Below are the code and all the weights of a small trained network. Each question names an input and a class and asks about switching units off, where a switched-off unit gives its printed mean instead of its output.

import numpy as np


def w(rows, s, z=0):
    codes = np.array(rows[::2]) - 128.0
    scale = np.full(codes.shape[1], s)
    scale[-1] = z or s
    return codes * scale


def f(y):
    return y / 2 * (1 + np.tanh(0.7978845608 * (y + 0.044715 * y**3)))


def log_softmax(a):
    a = a - a.max(-1, keepdims=True)
    return a - np.log(np.exp(a).sum(-1, keepdims=True))


def net(x, mask):
    res = np.array(x, float).reshape(1, 6) / 4 @ E
    y = f(res @ A[0][:, :-1].T + A[0][:, -1])
    res = res + np.where(mask, y, B[0][:, -1]) @ B[0][:, :-1]
    return log_softmax(res[-1] @ U[:, :-1].T + U[:, -1])


A, B = {}, {}
E = w([
[95,118,166,135,156,99,96,245,45,65],'x0',
[117,59,163,178,189,131,180,89,83,172],'x1',
[178,82,100,78,190,80,154,134,164,65],'x2',
[106,130,127,122,134,140,150,128,148,103],'x3',
[83,99,78,136,103,53,162,138,150,148],'x4',
[109,101,45,101,146,179,116,180,122,174],'x5',
],0.013)
A[0] = w([
[59,85,171,179,206,120,182,120,119,182,39],'N0',
[144,174,87,140,66,112,53,175,165,45,30],'N1',
[48,182,156,237,31,194,137,159,106,174,51],'N2',
[94,145,212,175,147,53,90,154,102,60,114],'N3',
[102,120,110,169,160,81,71,188,66,75,5],'N4',
[32,84,91,155,60,2,167,160,136,146,71],'N5',
[227,93,91,66,193,52,177,170,127,92,90],'N6',
[18,147,89,112,204,140,83,199,44,102,55],'N7',
[66,28,169,229,191,126,162,124,65,113,32],'N8',
[171,161,224,160,75,66,154,77,118,73,154],'N9',
[167,132,198,138,140,243,116,168,141,72,71],'N10',
[203,135,196,104,179,255,83,116,102,102,86],'N11',
[104,89,37,90,180,224,79,191,95,163,132],'N12',
[44,193,140,180,89,131,126,153,101,177,45],'N13',
[71,219,83,115,62,85,55,172,173,74,125],'N14',
],0.0081,0.0028)
B[0] = w([
[184,27,138,88,130,226,78,95,88,158,226],'N0',
[240,90,180,69,149,217,111,99,88,105,222],'N1',
[59,113,165,176,232,68,46,133,205,72,245],'N2',
[72,150,91,54,105,148,139,96,211,194,233],'N3',
[141,197,48,137,90,139,97,51,217,123,223],'N4',
[79,59,101,184,29,69,198,171,24,116,252],'N5',
[170,140,149,128,155,41,41,133,180,23,242],'N6',
[87,186,80,139,120,156,165,39,187,174,249],'N7',
[188,91,152,123,151,224,75,103,53,140,252],'N8',
[65,187,146,21,182,97,253,186,124,228,234],'N9',
[118,63,114,192,71,106,205,157,114,102,184],'N10',
[88,86,75,184,2,82,142,149,88,58,219],'N11',
[54,167,181,11,138,132,186,216,172,157,255],'N12',
[156,144,156,181,167,39,46,138,166,38,203],'N13',
[251,80,144,145,159,233,116,103,18,179,252],'N14',
],0.0075,0.0099)
U = w([
[194,103,142,140,162,220,101,105,64,149,62],'0',
[128,121,145,165,219,78,70,139,167,55,158],'1',
[119,160,50,145,75,160,142,4,226,205,255],'2',
[106,101,103,188,20,115,165,183,53,100,87],'3',
[84,156,159,67,167,141,168,196,126,206,101],'4',
],0.012,0.002)

Each question gives the input, the list of numbers given to net, and the class t.
The units are the neurons (one row each of A and B). Each row of codes is followed by its name. A weight is (code - 128) times the scale printed after its matrix; where a second scale follows, it is the last column's (A, B and U).
mask holds one flag per neuron, in row order. A switched-off neuron (its flag False) gives its mean, the last column of its row in B, instead of its output. The means were averaged over made-up inputs and are rounded, as every weight is.
A unit's drop is (log p(t) with every unit on - log p(t) with that unit switched off) / (log p(t) with every unit on - log p(t) with every unit switched off).
The circuit of an input: a set's keep is (log p(t) with only the set's units on - log p(t) with every unit switched off) / (log p(t) with every unit on - log p(t) with every unit switched off). Starting from the 12 units with the biggest drops (on a tie, the unit counted first), units are removed one at a time, each time the one whose removal leaves the highest keep (on an exact tie, the one counted first), for as long as the keep stays at least 0.8.
circuit, biggest first: the units of the circuit, biggest drop first
most important unit: the unit with the biggest drop
top k neurons: the k neurons with the biggest drops, biggest first
drop when u is switched off: that unit's drop, to one decimal
input [5,8,-5,0,4,-5], class 0: top 2 neurons	N8; N0
input [6,2,7,7,-8,2], class 3: most important unit	N11
input [8,-7,6,-2,0,-6], class 2: circuit, biggest first	N3; N4
input [6,-5,-8,-2,-7,0], class 1: top 2 neurons	N2; N13
input [0,-6,-7,1,2,-8], class 4: top 4 neurons	N9; N6; N3; N14
input [2,1,-6,-8,-2,5], class 1: top 2 neurons	N2; N13
input [3,-2,-1,-5,-5,7], class 4: top 2 neurons	N12; N5
input [8,5,7,-8,2,-2], class 2: top 4 neurons	N3; N4; N7; N2
input [6,-5,-6,-2,1,-8], class 4: top 2 neurons	N9; N3
input [-1,-8,0,5,-1,-7], class 0: top 3 neurons	N14; N1; N12
input [7,5,5,-4,-4,4], class 2: circuit, biggest first	N7; N4
input [7,-3,1,-7,1,-7], class 2: top 2 neurons	N4; N3
input [-6,-7,0,-8,2,8], class 4: top 3 neurons	N12; N8; N0
input [4,-1,-5,1,5,4], class 1: top 4 neurons	N2; N13; N11; N9
input [-2,5,0,6,-4,6], class 4: top 3 neurons	N12; N14; N1
input [3,-7,0,-3,-2,-7], class 0: top 2 neurons	N14; N1
input [-1,0,-7,-7,3,-5], class 1: top 2 neurons	N2; N13
input [-6,8,8,-1,2,1], class 0: most important unit	N0
input [-5,-4,-3,8,-8,5], class 3: drop when N11 is switched off	0.3
input [-1,5,-6,-2,2,1], class 1: drop when N8 is switched off	0.0
input [-2,-6,-1,-1,-8,5], class 3: most important unit	N11
input [-7,7,-4,3,-3,0], class 0: drop when N4 is switched off	0.2
input [1,5,-8,7,-2,-1], class 1: drop when N13 is switched off	0.1
